Below is a small trained network, with its code and all its weights. Each question gives an input and a target symbol and asks what happens when units are switched off, that is, made to give their printed mean instead of their output.

import numpy as np


def w(rows, s, z=0):
    codes = np.array(rows[::2]) - 128.0
    scale = np.full(codes.shape[1], s)
    scale[-1] = z or s
    return codes * scale


def f(y):
    return y / 2 * (1 + np.tanh(0.7978845608 * (y + 0.044715 * y**3)))


def softmax(a):
    e = np.exp(a - a.max(-1, keepdims=True))
    return e / e.sum(-1, keepdims=True)


def log_softmax(a):
    a = a - a.max(-1, keepdims=True)
    return a - np.log(np.exp(a).sum(-1, keepdims=True))


def net(x, mask):
    ids = ['γδθλμξπστφψ'.index(c) for c in x.split()]
    T = len(ids)
    res = E[ids] + P[:T]
    r = res
    for j in range(3):
        rows = slice(3 * j, 3 * j + 3)
        q, k, v = (r @ M[0][rows].T for M in (Q, K, V))
        z = softmax(np.where(np.tri(T) > 0, q @ k.T / 3**0.5, -1e9)) @ v
        o = O[0][rows]
        res = res + np.where(mask[j], z, o[:, -1]) @ o[:, :-1]
    y = f(res @ A[0][:, :-1].T + A[0][:, -1])
    res = res + np.where(mask[3:7], y, B[0][:, -1]) @ B[0][:, :-1]
    return log_softmax(res[-1] @ U[:, :-1].T + U[:, -1])


Q, K, V, O, A, B = {}, {}, {}, {}, {}, {}
E = w([
[131,120,96],'γ',
[178,92,107],'δ',
[163,118,129],'θ',
[184,88,151],'λ',
[207,193,99],'μ',
[106,140,70],'ξ',
[178,6,78],'π',
[66,71,156],'σ',
[224,160,3],'τ',
[63,192,37],'φ',
[47,42,96],'ψ',
],0.016)
P = w([
[252,143,171],'0',
[167,167,140],'1',
[99,196,93],'2',
[70,190,75],'3',
[86,164,59],'4',
[95,194,69],'5',
],0.0031)
Q[0] = w([
[206,183,129],'H0',
[183,234,114],'H0',
[129,142,24],'H0',
[112,203,126],'H1',
[174,104,144],'H1',
[140,157,221],'H1',
[129,78,7],'H2',
[121,115,142],'H2',
[161,140,123],'H2',
],0.014)
K[0] = w([
[188,241,87],'H0',
[157,254,127],'H0',
[66,89,12],'H0',
[114,73,147],'H1',
[110,251,99],'H1',
[119,113,96],'H1',
[19,77,46],'H2',
[158,217,69],'H2',
[44,65,129],'H2',
],0.0088)
V[0] = w([
[138,154,6],'H0',
[163,214,201],'H0',
[97,174,92],'H0',
[124,80,151],'H1',
[145,169,141],'H1',
[69,164,92],'H1',
[200,71,55],'H2',
[194,166,109],'H2',
[155,139,247],'H2',
],0.013)
O[0] = w([
[133,47,123,255],'H0',
[54,142,45,106],'H0',
[58,7,125,150],'H0',
[165,87,132,106],'H1',
[149,204,78,138],'H1',
[26,72,101,104],'H1',
[201,131,137,220],'H2',
[135,81,2,152],'H2',
[140,186,85,49],'H2',
],0.008,0.0096)
A[0] = w([
[55,213,171,95],'N0',
[190,85,153,253],'N1',
[114,255,151,252],'N2',
[139,177,244,202],'N3',
],0.0072,0.0046)
B[0] = w([
[253,17,210,120],'N0',
[101,215,118,254],'N1',
[55,122,152,134],'N2',
[103,92,175,157],'N3',
],0.011,0.0099)
U = w([
[89,40,111,80],'γ',
[60,182,75,245],'δ',
[178,153,172,60],'θ',
[86,115,183,165],'λ',
[36,183,174,236],'μ',
[51,80,102,126],'ξ',
[186,152,147,39],'π',
[184,33,110,78],'σ',
[134,102,64,125],'τ',
[61,255,139,41],'φ',
[95,194,138,2],'ψ',
],0.0099,0.0062)

Each question gives the input, a string of symbols that net reads in full, and the target symbol t.
The units are the heads (3 rows each of Q, K, V and O) and the neurons (one row each of A and B). Each row of codes is followed by its name. A weight is (code - 128) times the scale printed after its matrix; where a second scale follows, it is the last column's (O, A, B and U).
mask holds one flag per unit, heads first, then neurons. A switched-off unit (its flag False) gives its mean, the last column of its rows in O or B, instead of its output. The means were averaged over made-up inputs and are rounded, as every weight is.
A unit's drop is (log p(t) with every unit on - log p(t) with that unit switched off) / (log p(t) with every unit on - log p(t) with every unit switched off).
The circuit of an input: a set's keep is (log p(t) with only the set's units on - log p(t) with every unit switched off) / (log p(t) with every unit on - log p(t) with every unit switched off). Starting from all 7 units, units are removed one at a time, each time the one whose removal leaves the highest keep (on an exact tie, the one counted first), for as long as the keep stays at least 0.8.
units of the circuit, in order: the units of the circuit, biggest drop first
unit that matters most: the unit with the biggest drop
k most important neurons: the k neurons with the biggest drops, biggest first
which heads matter: for each layer, one digit per head in row order, 1 if its drop is at least 0.15 and else 0, layers parted by /
drop of u: that unit's drop, to one decimal
input μ ξ μ ψ, target λ: unit that matters most => H0
input μ θ μ π, target π: units of the circuit, in order => H0, N1
input σ φ ψ σ, target λ: which heads matter => 101
input δ ψ δ τ ψ π, target λ: which heads matter => 101
input μ μ λ, target δ: which heads matter => 110
input μ μ μ, target τ: which heads matter => 001
input ψ λ λ, target μ: units of the circuit, in order => H0, N2, H2
input μ ξ ξ θ ψ, target μ: which heads matter => 101
input ψ μ μ μ θ π, target θ: units of the circuit, in order => H0, H2
input ψ θ σ γ, target μ: 2 most important neurons => N3, N2
input π δ π θ τ, target σ: which heads matter => 100
input φ δ δ τ μ φ, target γ: which heads matter => 100
input δ π τ μ θ π, target θ: drop of N1 => 0.2
input μ ψ μ τ μ φ, target ξ: drop of H0 => 0.3
input μ μ δ λ, target δ: drop of H0 => 0.4
input σ ψ ψ γ, target μ: units of the circuit, in order => H2
